Here is a tiny trained network, its code and every weight. The questions are about switching its units off for an input and a class, where a switched-off unit gives its printed mean instead of its output.

import numpy as np


def w(rows, s, z=0):
    codes = np.array(rows[::2]) - 128.0
    scale = np.full(codes.shape[1], s)
    scale[-1] = z or s
    return codes * scale


def f(y):
    return y / 2 * (1 + np.tanh(0.7978845608 * (y + 0.044715 * y**3)))


def log_softmax(a):
    a = a - a.max(-1, keepdims=True)
    return a - np.log(np.exp(a).sum(-1, keepdims=True))


def net(x, mask):
    res = np.array(x, float).reshape(1, 8) / 4 @ E
    y = f(res @ A[0][:, :-1].T + A[0][:, -1])
    res = res + np.where(mask, y, B[0][:, -1]) @ B[0][:, :-1]
    return log_softmax(res[-1] @ U[:, :-1].T + U[:, -1])


A, B = {}, {}
E = w([
[100,200,112,179,182,132,35,234,170,122,57,89],'x0',
[233,151,115,73,152,77,88,120,104,224,122,94],'x1',
[79,139,127,181,215,164,188,45,44,213,62,118],'x2',
[94,2,50,116,177,110,116,215,119,173,188,137],'x3',
[173,134,99,162,86,148,228,222,143,154,85,93],'x4',
[125,143,124,141,122,130,126,133,105,128,150,121],'x5',
[79,138,208,81,113,36,147,210,53,134,74,185],'x6',
[100,145,59,79,161,57,168,96,129,49,112,4],'x7',
],0.0065)
A[0] = w([
[65,142,145,95,180,125,18,84,108,111,152,149,87],'n0',
[159,122,107,152,128,212,107,100,174,112,155,85,70],'n1',
[15,92,150,192,72,206,198,130,154,34,142,164,147],'n2',
[144,97,131,91,89,138,200,88,106,150,169,140,56],'n3',
[138,144,102,145,166,149,76,186,139,123,93,119,104],'n4',
[93,132,81,111,167,57,142,110,120,74,126,80,151],'n5',
[112,130,133,158,199,158,148,98,61,194,86,144,85],'n6',
[182,133,95,162,86,153,240,203,133,156,100,80,178],'n7',
[118,165,127,155,177,135,69,166,160,132,94,118,23],'n8',
[166,113,85,161,119,186,118,102,164,121,142,96,77],'n9',
[250,129,121,109,142,83,109,111,101,187,138,111,62],'n10',
[148,136,77,139,128,183,138,95,198,140,155,105,51],'n11',
[141,120,178,153,99,187,84,135,136,171,123,174,55],'n12',
[147,125,116,106,58,113,92,150,155,88,147,136,38],'n13',
[155,190,187,117,88,141,125,78,146,105,90,116,30],'n14',
[144,139,162,83,87,132,166,68,144,138,143,136,89],'n15',
[96,57,86,118,162,117,117,155,140,149,163,123,20],'n16',
[81,109,177,92,187,86,26,55,106,97,163,145,79],'n17',
[207,173,113,84,141,96,98,116,113,202,133,115,78],'n18',
[105,140,166,130,69,77,201,211,89,159,102,124,131],'n19',
[165,89,126,78,88,130,188,85,128,136,177,156,70],'n20',
[111,129,89,88,151,73,159,119,123,70,102,72,104],'n21',
[156,129,150,167,103,175,101,147,120,160,130,204,117],'n22',
[82,144,118,177,202,139,152,56,78,186,100,114,44],'n23',
[152,115,150,167,102,164,100,146,134,167,139,195,125],'n24',
[141,44,136,108,80,132,184,81,94,127,165,146,98],'n25',
[90,144,160,75,124,60,151,164,107,121,93,176,40],'n26',
[159,114,98,144,145,184,107,85,178,110,145,95,46],'n27',
[151,135,142,67,64,127,61,151,153,99,167,119,43],'n28',
[93,132,177,91,113,58,129,150,91,125,90,153,83],'n29',
[152,111,187,164,122,175,96,145,120,160,150,174,134],'n30',
[154,117,129,115,75,103,89,151,159,91,162,132,39],'n31',
[117,162,104,159,156,140,70,173,157,139,89,116,142],'n32',
[87,138,183,104,117,57,138,163,80,103,114,150,93],'n33',
[158,73,119,90,83,124,172,75,103,133,151,148,75],'n34',
[98,164,118,102,149,86,174,108,156,81,138,50,82],'n35',
[164,193,194,130,109,145,131,80,155,87,97,107,77],'n36',
[131,134,157,155,119,160,99,138,131,179,145,193,92],'n37',
[157,127,139,105,80,108,100,156,168,98,169,122,5],'n38',
[152,119,118,117,70,89,92,146,178,105,157,136,19],'n39',
[173,213,166,121,87,156,121,86,134,91,83,159,70],'n40',
[253,156,114,62,139,88,97,129,117,235,125,101,79],'n41',
[118,152,114,168,131,154,139,173,141,133,119,119,193],'n42',
[131,46,95,108,149,127,136,151,120,150,154,126,98],'n43',
[106,40,74,100,205,130,104,182,132,155,183,156,15],'n44',
[180,135,140,124,75,101,96,164,141,83,173,135,67],'n45',
[100,149,137,152,154,148,50,162,161,152,88,92,96],'n46',
],0.0074,0.0014)
B[0] = w([
[199,160,213,121,128,138,176,159,233,98,160,116,191],'n0',
[168,85,113,169,184,141,62,121,85,154,155,199,196],'n1',
[45,99,115,106,176,119,110,139,166,37,125,201,254],'n2',
[142,142,183,154,118,59,97,117,102,93,100,78,189],'n3',
[139,150,153,159,109,81,131,132,126,105,118,104,180],'n4',
[143,143,72,40,58,165,101,81,132,126,138,97,197],'n5',
[83,64,154,140,130,174,175,66,145,167,56,51,206],'n6',
[211,133,196,83,124,186,185,107,253,112,182,120,233],'n7',
[136,168,167,166,115,52,93,140,64,96,105,80,175],'n8',
[179,100,114,158,185,150,74,108,98,140,143,190,185],'n9',
[65,131,130,114,183,111,119,133,170,44,110,189,200],'n10',
[173,103,123,157,197,170,42,105,71,150,143,193,189],'n11',
[135,139,69,62,71,121,108,103,89,123,133,93,181],'n12',
[85,82,154,153,148,167,155,77,129,183,60,80,174],'n13',
[96,188,69,164,116,93,197,216,101,199,183,144,187],'n14',
[140,159,140,152,120,77,143,187,102,123,117,125,175],'n15',
[100,179,51,152,89,98,172,197,99,194,186,156,174],'n16',
[223,153,206,121,123,182,216,131,250,113,198,131,205],'n17',
[57,109,132,113,170,113,138,141,166,77,126,196,192],'n18',
[182,112,153,141,155,175,99,98,152,139,176,170,211],'n19',
[147,156,159,169,120,64,108,154,86,84,88,85,194],'n20',
[153,130,73,74,72,147,87,82,109,134,130,109,193],'n21',
[134,139,86,57,70,139,94,94,121,110,139,90,190],'n22',
[87,68,145,143,142,162,151,88,140,185,75,68,218],'n23',
[126,148,79,51,81,134,111,105,128,120,131,85,187],'n24',
[144,151,172,168,110,68,100,146,102,79,109,81,205],'n25',
[178,98,107,159,166,149,75,114,66,166,146,169,184],'n26',
[184,104,110,153,170,151,74,124,51,174,141,187,186],'n27',
[72,81,161,153,152,164,155,81,124,171,80,75,186],'n28',
[189,97,95,166,193,182,65,113,68,168,140,195,184],'n29',
[129,136,65,62,68,132,95,94,134,106,132,80,186],'n30',
[80,81,155,157,149,161,167,95,114,179,79,85,174],'n31',
[161,162,177,147,109,73,109,148,89,69,85,85,190],'n32',
[192,69,118,159,185,194,54,98,54,174,162,214,188],'n33',
[155,154,177,165,104,57,100,151,63,75,97,74,190],'n34',
[122,145,56,62,79,155,93,111,90,136,146,117,193],'n35',
[90,183,56,169,103,115,202,212,106,201,189,172,197],'n36',
[136,137,97,49,45,125,118,100,112,138,113,105,177],'n37',
[89,70,130,161,149,167,159,76,121,187,58,68,172],'n38',
[99,85,137,150,144,145,162,96,131,181,80,88,173],'n39',
[96,190,56,152,115,100,175,214,132,181,165,145,201],'n40',
[36,119,112,96,201,136,118,128,183,38,115,222,233],'n41',
[139,137,166,132,123,119,132,131,163,57,132,104,167],'n42',
[130,190,103,172,109,82,179,213,136,141,153,138,175],'n43',
[99,188,87,164,92,101,205,216,113,194,177,142,208],'n44',
[76,58,156,155,164,168,172,57,132,174,79,56,184],'n45',
[144,169,170,163,104,55,108,139,60,76,101,91,183],'n46',
],0.006,0.0071)
U = w([
[62,71,155,166,149,170,170,85,123,198,55,64,82],'0',
[209,96,118,172,176,162,53,115,72,160,153,200,86],'1',
[88,173,75,165,104,87,197,193,119,189,175,148,86],'2',
[165,147,190,171,111,35,100,137,91,51,95,76,95],'3',
[138,129,66,1,65,150,93,93,115,114,130,92,102],'4',
[23,108,128,106,174,127,122,130,170,29,118,205,193],'5',
[228,130,200,119,128,174,186,125,221,109,170,123,251],'6',
],0.0097,0.0022)

Each question gives the input, the list of numbers given to net, and the class t.
The units are the neurons (one row each of A and B). Each row of codes is followed by its name. A weight is (code - 128) times the scale printed after its matrix; where a second scale follows, it is the last column's (A, B and U).
mask holds one flag per neuron, in row order. A switched-off neuron (its flag False) gives its mean, the last column of its row in B, instead of its output. The means were averaged over made-up inputs and are rounded, as every weight is.
A unit's drop is (log p(t) with every unit on - log p(t) with that unit switched off) / (log p(t) with every unit on - log p(t) with every unit switched off).
The circuit of an input: a set's keep is (log p(t) with only the set's units on - log p(t) with every unit switched off) / (log p(t) with every unit on - log p(t) with every unit switched off). Starting from the 12 units with the biggest drops (on a tie, the unit counted first), units are removed one at a time, each time the one whose removal leaves the highest keep (on an exact tie, the one counted first), for as long as the keep stays at least 0.8.
units of the circuit, in order: the units of the circuit, biggest drop first
unit that matters most: the unit with the biggest drop
k most important neurons: the k neurons with the biggest drops, biggest first
drop when u is switched off: that unit's drop, to one decimal
input [-7,2,2,7,0,1,8,4], class 1: unit that matters most -> n33
input [6,-4,-4,3,6,2,1,3], class 3: 2 most important neurons -> n32, n17
input [-1,6,1,-5,-1,2,-4,3], class 5: units of the circuit, in order -> n41, n10
input [-7,7,-7,5,-8,6,-3,-2], class 6: 2 most important neurons -> n17, n0
input [8,-4,4,1,2,2,8,-1], class 1: 2 most important neurons -> n33, n29
input [-6,7,6,3,6,-1,-3,1], class 5: 3 most important neurons -> n41, n10, n18
input [8,6,7,2,-8,-1,7,-7], class 3: 2 most important neurons -> n46, n8
input [-8,8,-1,2,-2,7,3,-5], class 3: units of the circuit, in order -> n34, n20
input [-4,-2,1,4,-3,8,1,1], class 2: units of the circuit, in order -> n44, n16
input [-7,0,6,-6,6,2,2,7], class 3: 2 most important neurons -> n3, n34
input [7,7,5,6,-4,3,-1,-2], class 3: units of the circuit, in order -> n46, n32
input [1,-8,-3,-8,-5,7,6,-6], class 2: units of the circuit, in order -> n40, n14
input [-5,-5,-3,-5,0,-1,7,-7], class 1: 3 most important neurons -> n33, n29, n26
input [-3,5,7,-1,-3,-4,3,-7], class 0: units of the circuit, in order -> n6
input [-3,-6,-3,-4,-6,7,6,6], class 1: units of the circuit, in order -> n33, n29
input [8,-6,5,-2,-3,0,-8,-3], class 1: 2 most important neurons -> n1, n27
input [8,6,-6,4,6,1,-2,-3], class 3: 4 most important neurons -> n32, n46, n8, n4
input [-7,-1,3,-1,-2,3,-6,5], class 3: units of the circuit, in order -> n34, n25
input [4,8,4,-2,-7,0,-2,-6], class 5: 3 most important neurons -> n41, n18, n10
input [5,6,-1,-1,3,-3,-5,-1], class 5: most important neuron -> n41
input [-6,0,2,-1,-6,-1,4,5], class 3: 2 most important neurons -> n7, n34
input [3,5,-1,5,-1,2,-2,-1], class 2: 2 most important neurons -> n44, n2
input [-5,-7,-5,-4,6,4,-7,1], class 1: drop when n9 is switched off -> 0.2
input [4,1,0,1,3,-2,-7,-8], class 4: drop when n22 is switched off -> 0.3
input [0,1,2,-2,3,-8,-5,6], class 4: drop when n1 is switched off -> -0.1
